Below are the code and all the weights of a small trained network. Each question names an input and a class and asks about switching units off, where a switched-off unit gives its printed mean instead of its output.

import numpy as np


def w(rows, s, z=0):
    codes = np.array(rows[::2]) - 128.0
    scale = np.full(codes.shape[1], s)
    scale[-1] = z or s
    return codes * scale


def norm(h):
    return h / np.sqrt((h * h).mean(-1, keepdims=True) + 1e-5)


def f(y):
    return y / 2 * (1 + np.tanh(0.7978845608 * (y + 0.044715 * y**3)))


def log_softmax(a):
    a = a - a.max(-1, keepdims=True)
    return a - np.log(np.exp(a).sum(-1, keepdims=True))


def net(x, mask):
    res = np.array(x, float).reshape(1, 2) / 4 @ E
    u = 0
    for l in range(4):
        y = f(norm(res) @ A[l][:, :-1].T + A[l][:, -1])
        res = res + np.where(mask[u : u + 3], y, B[l][:, -1]) @ B[l][:, :-1]
        u += 3
    return log_softmax(norm(res)[-1] @ U[:, :-1].T + U[:, -1])


A, B = {}, {}
E = w([
[141,165,61,162],'x0',
[61,254,153,53],'x1',
],0.0031)
A[0] = w([
[121,155,157,188,182],'L0N1',
[116,57,133,157,251],'L0N2',
[205,2,190,150,175],'L0N3',
],0.0073,0.0026)
B[0] = w([
[83,141,41,180,140],'L0N1',
[221,34,36,89,193],'L0N2',
[165,254,197,51,254],'L0N3',
],0.005,0.0066)
A[1] = w([
[160,52,180,108,248],'L1N1',
[150,135,207,3,76],'L1N2',
[84,64,77,218,254],'L1N3',
],0.006,0.00098)
B[1] = w([
[87,147,2,143,148],'L1N1',
[145,42,160,161,253],'L1N2',
[136,136,189,152,125],'L1N3',
],0.0095,0.0044)
A[2] = w([
[239,193,102,160,29],'L2N1',
[2,211,136,150,1],'L2N2',
[50,231,88,179,40],'L2N3',
],0.0055,0.0032)
B[2] = w([
[75,136,45,19,255],'L2N1',
[93,81,23,80,254],'L2N2',
[120,132,126,253,220],'L2N3',
],0.0061,0.00091)
A[3] = w([
[134,141,72,169,4],'L3N1',
[102,208,133,106,119],'L3N2',
[97,1,83,108,12],'L3N3',
],0.0067,0.0035)
B[3] = w([
[254,134,192,116,2],'L3N1',
[164,87,108,157,189],'L3N2',
[120,107,80,221,100],'L3N3',
],0.0072,0.00061)
U = w([
[226,49,145,43,195],'0',
[210,142,27,68,247],'1',
[48,136,75,154,87],'2',
[87,216,27,234,235],'3',
[59,103,225,90,185],'4',
[103,53,145,192,181],'5',
[138,174,150,254,20],'6',
[136,155,129,165,2],'7',
],0.0088,0.0042)

Each question gives the input, the list of numbers given to net, and the class t.
The units are the neurons (one row each of A and B). Each row of codes is followed by its name. A weight is (code - 128) times the scale printed after its matrix; where a second scale follows, it is the last column's (A, B and U).
mask holds one flag per neuron, layer by layer. A switched-off neuron (its flag False) gives its mean, the last column of its row in B, instead of its output. The means were averaged over made-up inputs and are rounded, as every weight is.
A unit's drop is (log p(t) with every unit on - log p(t) with that unit switched off) / (log p(t) with every unit on - log p(t) with every unit switched off).
The circuit of an input: a set's keep is (log p(t) with only the set's units on - log p(t) with every unit switched off) / (log p(t) with every unit on - log p(t) with every unit switched off). Starting from all 12 units, units are removed one at a time, each time the one whose removal leaves the highest keep (on an exact tie, the one counted first), for as long as the keep stays at least 0.8.
units of the circuit, in order: the units of the circuit, biggest drop first
most important unit: the unit with the biggest drop
k most important neurons: the k neurons with the biggest drops, biggest first
k most important neurons of layer l: the k neurons of layer l with the biggest drops, biggest first
input [1,4], class 2: 4 most important neurons => (L0N2; L0N3; L1N2; L2N2)
input [4,0], class 6: units of the circuit, in order => (L0N2; L0N3; L1N3)
input [3,3], class 3: 4 most important neurons => (L1N2; L0N3; L0N2; L2N3)
input [5,7], class 3: units of the circuit, in order => (L0N3; L2N3)
input [8,1], class 3: 4 most important neurons => (L1N2; L0N2; L0N3; L2N3)
input [-2,1], class 5: units of the circuit, in order => (L0N3)
input [1,3], class 3: units of the circuit, in order => (L1N2; L0N2; L0N3)
input [5,2], class 3: 4 most important neurons => (L1N2; L0N2; L2N3; L0N3)
input [-7,1], class 5: units of the circuit, in order => (L1N2; L3N3)
input [8,0], class 6: 2 most important neurons => (L0N2; L0N3)
input [-5,3], class 5: 2 most important neurons of layer 0 => (L0N3; L0N2)
input [-1,4], class 4: units of the circuit, in order => (L1N1; L0N2)
input [0,6], class 2: 4 most important neurons => (L0N2; L0N3; L2N2; L1N2)
input [4,2], class 3: most important unit => L1N2
input [7,0], class 6: 4 most important neurons => (L0N2; L0N3; L1N3; L1N1)
input [1,7], class 2: 4 most important neurons => (L0N2; L0N3; L2N2; L1N1)
input [6,4], class 3: 2 most important neurons of layer 0 => (L0N2; L0N3)
input [3,7], class 3: units of the circuit, in order => (L0N3; L2N3; L2N1)
input [-2,2], class 4: 3 most important neurons => (L0N2; L1N1; L2N2)
input [0,3], class 2: units of the circuit, in order => (L0N3; L0N2)
input [-6,4], class 5: most important unit => L0N3
